Below are the code and all the weights of a small trained network. Each question names an input and a target symbol and asks about switching units off, where a switched-off unit gives its printed mean instead of its output.

import numpy as np


def w(rows, s, z=0):
    codes = np.array(rows[::2]) - 128.0
    scale = np.full(codes.shape[1], s)
    scale[-1] = z or s
    return codes * scale


def norm(h):
    return h / np.sqrt((h * h).mean(-1, keepdims=True) + 1e-5)


def f(y):
    return np.maximum(y, 0)


def softmax(a):
    e = np.exp(a - a.max(-1, keepdims=True))
    return e / e.sum(-1, keepdims=True)


def log_softmax(a):
    a = a - a.max(-1, keepdims=True)
    return a - np.log(np.exp(a).sum(-1, keepdims=True))


def net(x, mask):
    ids = ['αγδεζθμξστφψ'.index(c) for c in x.split()]
    T = len(ids)
    res = E[ids] + P[:T]
    r = norm(res)
    for j in range(3):
        rows = slice(3 * j, 3 * j + 3)
        q, k, v = (r @ M[0][rows].T for M in (Q, K, V))
        z = softmax(np.where(np.tri(T) > 0, q @ k.T / 3**0.5, -1e9)) @ v
        o = O[0][rows]
        res = res + np.where(mask[j], z, o[:, -1]) @ o[:, :-1]
    y = f(norm(res) @ A[0][:, :-1].T + A[0][:, -1])
    res = res + np.where(mask[3:7], y, B[0][:, -1]) @ B[0][:, :-1]
    return log_softmax(norm(res)[-1] @ U[:, :-1].T + U[:, -1])


Q, K, V, O, A, B = {}, {}, {}, {}, {}, {}
E = w([
[167,136,94],'α',
[90,181,153],'γ',
[141,250,148],'δ',
[107,199,127],'ε',
[147,182,89],'ζ',
[154,105,223],'θ',
[159,137,146],'μ',
[110,158,123],'ξ',
[80,218,176],'σ',
[242,133,107],'τ',
[109,171,123],'φ',
[224,166,173],'ψ',
],0.015)
P = w([
[3,32,29],'0',
[176,150,114],'1',
[183,150,112],'2',
[186,150,115],'3',
[192,152,115],'4',
[188,152,119],'5',
[195,145,123],'6',
[197,153,127],'7',
[208,163,129],'8',
],0.0053)
Q[0] = w([
[51,253,71],'h1',
[143,110,162],'h1',
[211,112,206],'h1',
[148,6,210],'h2',
[102,208,145],'h2',
[146,133,42],'h2',
[169,121,242],'h3',
[182,19,119],'h3',
[133,100,105],'h3',
],0.021)
K[0] = w([
[6,40,57],'h1',
[144,141,114],'h1',
[193,111,162],'h1',
[196,172,195],'h2',
[109,50,127],'h2',
[107,172,84],'h2',
[201,58,173],'h3',
[109,33,114],'h3',
[113,128,114],'h3',
],0.022)
V[0] = w([
[95,222,224],'h1',
[134,6,183],'h1',
[127,191,90],'h1',
[64,167,56],'h2',
[75,98,139],'h2',
[93,148,86],'h2',
[148,176,123],'h3',
[101,165,96],'h3',
[104,161,153],'h3',
],0.018)
O[0] = w([
[31,161,176,159],'h1',
[148,8,38,4],'h1',
[126,189,171,196],'h1',
[190,139,55,231],'h2',
[108,89,72,122],'h2',
[168,133,81,185],'h2',
[72,110,150,215],'h3',
[115,166,179,176],'h3',
[103,109,177,173],'h3',
],0.018,0.011)
A[0] = w([
[171,189,4,141],'n1',
[23,218,216,72],'n2',
[234,75,134,254],'n3',
[78,93,206,77],'n4',
],0.015,0.0068)
B[0] = w([
[161,45,106,214],'n1',
[133,64,66,246],'n2',
[49,147,254,190],'n3',
[164,173,73,161],'n4',
],0.027,0.013)
U = w([
[247,119,87,67],'α',
[71,215,149,160],'γ',
[165,216,47,157],'δ',
[152,94,223,144],'ε',
[213,212,166,162],'ζ',
[16,49,132,141],'θ',
[133,65,138,53],'μ',
[22,177,56,135],'ξ',
[76,146,219,115],'σ',
[84,180,153,253],'τ',
[185,80,135,62],'φ',
[127,86,6,163],'ψ',
],0.016,0.0048)

Each question gives the input, a string of symbols that net reads in full, and the target symbol t.
The units are the heads (3 rows each of Q, K, V and O) and the neurons (one row each of A and B). Each row of codes is followed by its name. A weight is (code - 128) times the scale printed after its matrix; where a second scale follows, it is the last column's (O, A, B and U).
mask holds one flag per unit, heads first, then neurons. A switched-off unit (its flag False) gives its mean, the last column of its rows in O or B, instead of its output. The means were averaged over made-up inputs and are rounded, as every weight is.
A unit's drop is (log p(t) with every unit on - log p(t) with that unit switched off) / (log p(t) with every unit on - log p(t) with every unit switched off).
The circuit of an input: a set's keep is (log p(t) with only the set's units on - log p(t) with every unit switched off) / (log p(t) with every unit on - log p(t) with every unit switched off). Starting from all 7 units, units are removed one at a time, each time the one whose removal leaves the highest keep (on an exact tie, the one counted first), for as long as the keep stays at least 0.8.
circuit, biggest first: the units of the circuit, biggest drop first
unit that matters most: the unit with the biggest drop
k most important neurons: the k neurons with the biggest drops, biggest first
heads that matter: for each layer, one digit per head in row order, 1 if its drop is at least 0.15 and else 0, layers parted by /
drop when u is switched off: that unit's drop, to one decimal
input ζ γ ψ τ φ ζ μ, target ψ: unit that matters most : n2
input ζ φ ε δ α δ ψ, target ψ: circuit, biggest first : [h1, n3]
input φ θ ζ ζ ζ, target α: 2 most important neurons : [n1, n2]
input σ ξ α γ φ ζ σ δ, target ξ: circuit, biggest first : [h1, n2, n3]
input ζ ζ ψ γ θ μ ε, target ζ: heads that matter : 100
input α ζ ε θ ζ ξ γ, target ε: circuit, biggest first : [h1, n3]
input φ δ τ γ ζ ξ μ σ, target α: circuit, biggest first : [h2, n1]
input σ ψ ζ σ ζ, target ξ: heads that matter : 100
input α φ δ φ δ φ, target ε: heads that matter : 100
input ε γ μ ζ ψ ζ ξ, target δ: heads that matter : 110
input α τ δ φ μ τ γ α σ, target ε: heads that matter : 100
input γ ε ε ε γ θ ε μ γ, target ψ: heads that matter : 000
input ψ ξ ζ σ μ, target ψ: heads that matter : 010
input ζ σ θ ε γ ψ δ α γ, target ζ: circuit, biggest first : [h1]
input ε α ζ μ ζ φ ε μ τ, target ε: circuit, biggest first : [n3, h1, n2]
input σ θ σ γ φ, target ξ: 2 most important neurons : [n2, n1]
input θ ζ δ μ θ, target θ: heads that matter : 010
input ε θ ξ, target δ: 2 most important neurons : [n3, n2]
input σ ψ ξ ζ ψ σ, target ξ: 2 most important neurons : [n2, n1]
input σ δ ε γ, target ξ: unit that matters most : h1
input γ φ τ δ ξ, target ψ: drop when n1 is switched off : 0.0
input φ ε ζ ζ ξ ε μ ψ, target ψ: drop when h2 is switched off : 0.6
input ζ ε α, target ζ: drop when h1 is switched off : 0.4
input ζ μ δ ε τ, target ε: drop when n2 is switched off : 0.8
